Below is a small trained network, with its code and all its weights. Each question gives an input and a target symbol and asks what happens when units are switched off, that is, made to give their printed mean instead of their output.

import numpy as np


def w(rows, s, z=0):
    codes = np.array(rows[::2]) - 128.0
    scale = np.full(codes.shape[1], s)
    scale[-1] = z or s
    return codes * scale


def f(y):
    return np.maximum(y, 0)


def softmax(a):
    e = np.exp(a - a.max(-1, keepdims=True))
    return e / e.sum(-1, keepdims=True)


def log_softmax(a):
    a = a - a.max(-1, keepdims=True)
    return a - np.log(np.exp(a).sum(-1, keepdims=True))


def net(x, mask):
    ids = ['βζθξτφω'.index(c) for c in x.split()]
    T = len(ids)
    res = E[ids] + P[:T]
    r = res
    for j in range(2):
        rows = slice(2 * j, 2 * j + 2)
        q, k, v = (r @ M[0][rows].T for M in (Q, K, V))
        z = softmax(np.where(np.tri(T) > 0, q @ k.T / 2**0.5, -1e9)) @ v
        o = O[0][rows]
        res = res + np.where(mask[j], z, o[:, -1]) @ o[:, :-1]
    y = f(res @ A[0][:, :-1].T + A[0][:, -1])
    res = res + np.where(mask[2:10], y, B[0][:, -1]) @ B[0][:, :-1]
    return log_softmax(res[-1] @ U[:, :-1].T + U[:, -1])


Q, K, V, O, A, B = {}, {}, {}, {}, {}, {}
E = w([
[193,67,36,166,111,80],'β',
[180,179,174,160,94,77],'ζ',
[107,166,102,253,119,112],'θ',
[212,118,112,69,93,100],'ξ',
[174,143,144,198,39,205],'τ',
[109,55,116,85,73,113],'φ',
[130,84,198,190,92,76],'ω',
],0.022)
P = w([
[109,161,69,254,34,142],'0',
[105,198,130,99,177,150],'1',
[91,196,119,98,177,108],'2',
[148,167,122,96,150,139],'3',
[109,187,128,114,156,84],'4',
[143,164,113,122,136,84],'5',
[158,160,113,134,112,72],'6',
[161,144,123,123,110,78],'7',
[148,149,134,134,112,57],'8',
[162,137,131,139,98,51],'9',
[163,128,141,121,101,50],'10',
[171,128,139,140,95,66],'11',
],0.0096)
Q[0] = w([
[110,166,183,149,109,182],'h1',
[51,2,169,29,202,186],'h1',
[69,160,93,84,168,201],'h2',
[154,89,155,39,182,88],'h2',
],0.011)
K[0] = w([
[166,139,113,98,89,81],'h1',
[85,233,38,114,101,208],'h1',
[146,143,125,69,222,156],'h2',
[97,183,88,181,124,254],'h2',
],0.0097)
V[0] = w([
[141,91,32,141,154,102],'h1',
[163,189,136,93,132,96],'h1',
[252,137,161,64,124,140],'h2',
[141,166,111,158,142,124],'h2',
],0.013)
O[0] = w([
[168,75,26,110,192,107,168],'h1',
[248,205,121,96,140,143,116],'h1',
[145,206,60,135,96,115,1],'h2',
[236,116,226,145,137,92,204],'h2',
],0.011,0.0087)
A[0] = w([
[185,64,210,2,124,112,151],'n1',
[122,218,63,120,190,164,120],'n2',
[45,96,137,58,66,78,218],'n3',
[182,120,91,40,46,180,253],'n4',
[120,118,140,118,124,197,198],'n5',
[24,152,203,150,48,153,88],'n6',
[186,178,163,11,112,111,176],'n7',
[199,181,148,210,136,73,129],'n8',
],0.0096,0.005)
B[0] = w([
[137,233,74,189,60,131,248],'n1',
[114,147,93,127,68,35,163],'n2',
[66,160,47,163,228,183,157],'n3',
[34,138,101,95,219,50,168],'n4',
[21,55,46,253,149,174,143],'n5',
[219,129,71,85,106,68,194],'n6',
[46,182,153,133,166,72,165],'n7',
[114,85,123,29,216,254,243],'n8',
],0.0064,0.018)
U = w([
[154,107,130,194,87,185,133],'β',
[165,141,98,100,103,62,137],'ζ',
[165,39,88,134,169,85,205],'θ',
[2,69,100,207,121,91,193],'ξ',
[74,51,180,148,213,136,240],'τ',
[113,77,133,110,141,108,2],'φ',
[147,134,147,114,185,205,80],'ω',
],0.0074,0.0024)

Each question gives the input, a string of symbols that net reads in full, and the target symbol t.
The units are the heads (2 rows each of Q, K, V and O) and the neurons (one row each of A and B). Each row of codes is followed by its name. A weight is (code - 128) times the scale printed after its matrix; where a second scale follows, it is the last column's (O, A, B and U).
mask holds one flag per unit, heads first, then neurons. A switched-off unit (its flag False) gives its mean, the last column of its rows in O or B, instead of its output. The means were averaged over made-up inputs and are rounded, as every weight is.
A unit's drop is (log p(t) with every unit on - log p(t) with that unit switched off) / (log p(t) with every unit on - log p(t) with every unit switched off).
The circuit of an input: a set's keep is (log p(t) with only the set's units on - log p(t) with every unit switched off) / (log p(t) with every unit on - log p(t) with every unit switched off). Starting from all 10 units, units are removed one at a time, each time the one whose removal leaves the highest keep (on an exact tie, the one counted first), for as long as the keep stays at least 0.8.
units of the circuit, in order: the units of the circuit, biggest drop first
k most important neurons: the k neurons with the biggest drops, biggest first
heads that matter: for each layer, one digit per head in row order, 1 if its drop is at least 0.15 and else 0, layers parted by /
drop of u: that unit's drop, to one decimal
input φ ω θ φ θ β, target ξ: 3 most important neurons -> [n8; n6; n3]
input ω ξ β τ τ φ ξ, target ξ: units of the circuit, in order -> [h1; n6; n8]
input β φ τ θ β ξ τ, target ζ: units of the circuit, in order -> [h2; h1]
input θ τ β φ θ ξ β ζ ω, target β: units of the circuit, in order -> [n1; h2; n4]
input θ θ φ φ, target ξ: units of the circuit, in order -> [n8; n3; h1]
input ω θ β ω ω τ θ φ φ ξ φ τ, target ξ: 4 most important neurons -> [n5; n4; n8; n1]
input ζ ξ θ θ, target ζ: heads that matter -> 01
input θ φ φ τ θ φ τ ω θ θ ξ, target β: 2 most important neurons -> [n1; n6]
input φ θ θ τ τ θ ζ φ, target ξ: units of the circuit, in order -> [n8; n3; n6]
input θ φ β ω θ θ ξ ω ω τ τ β, target β: 2 most important neurons -> [n1; n4]
input θ ω ζ β φ θ ζ, target β: units of the circuit, in order -> [n1; h2]
input θ θ β θ θ ω θ θ θ θ θ ξ, target β: units of the circuit, in order -> [n1; h2]
input φ β ζ β φ τ ξ ζ τ φ β θ, target θ: 2 most important neurons -> [n1; n7]
input ω θ θ ξ, target ξ: 2 most important neurons -> [n1; n7]
input θ ξ ω θ θ τ θ β τ θ θ β, target β: most important neuron -> [n1]
input τ τ β θ θ β τ ζ τ, target ω: 2 most important neurons -> [n8; n6]
input θ θ θ θ τ θ ω θ ξ ζ, target β: drop of n4 -> 0.3
input τ ζ θ θ τ, target ω: drop of n1 -> 0.0
input ζ θ β θ, target θ: drop of h1 -> 1.0
input β θ θ β ξ τ τ φ θ τ, target ξ: most important neuron -> [n4]
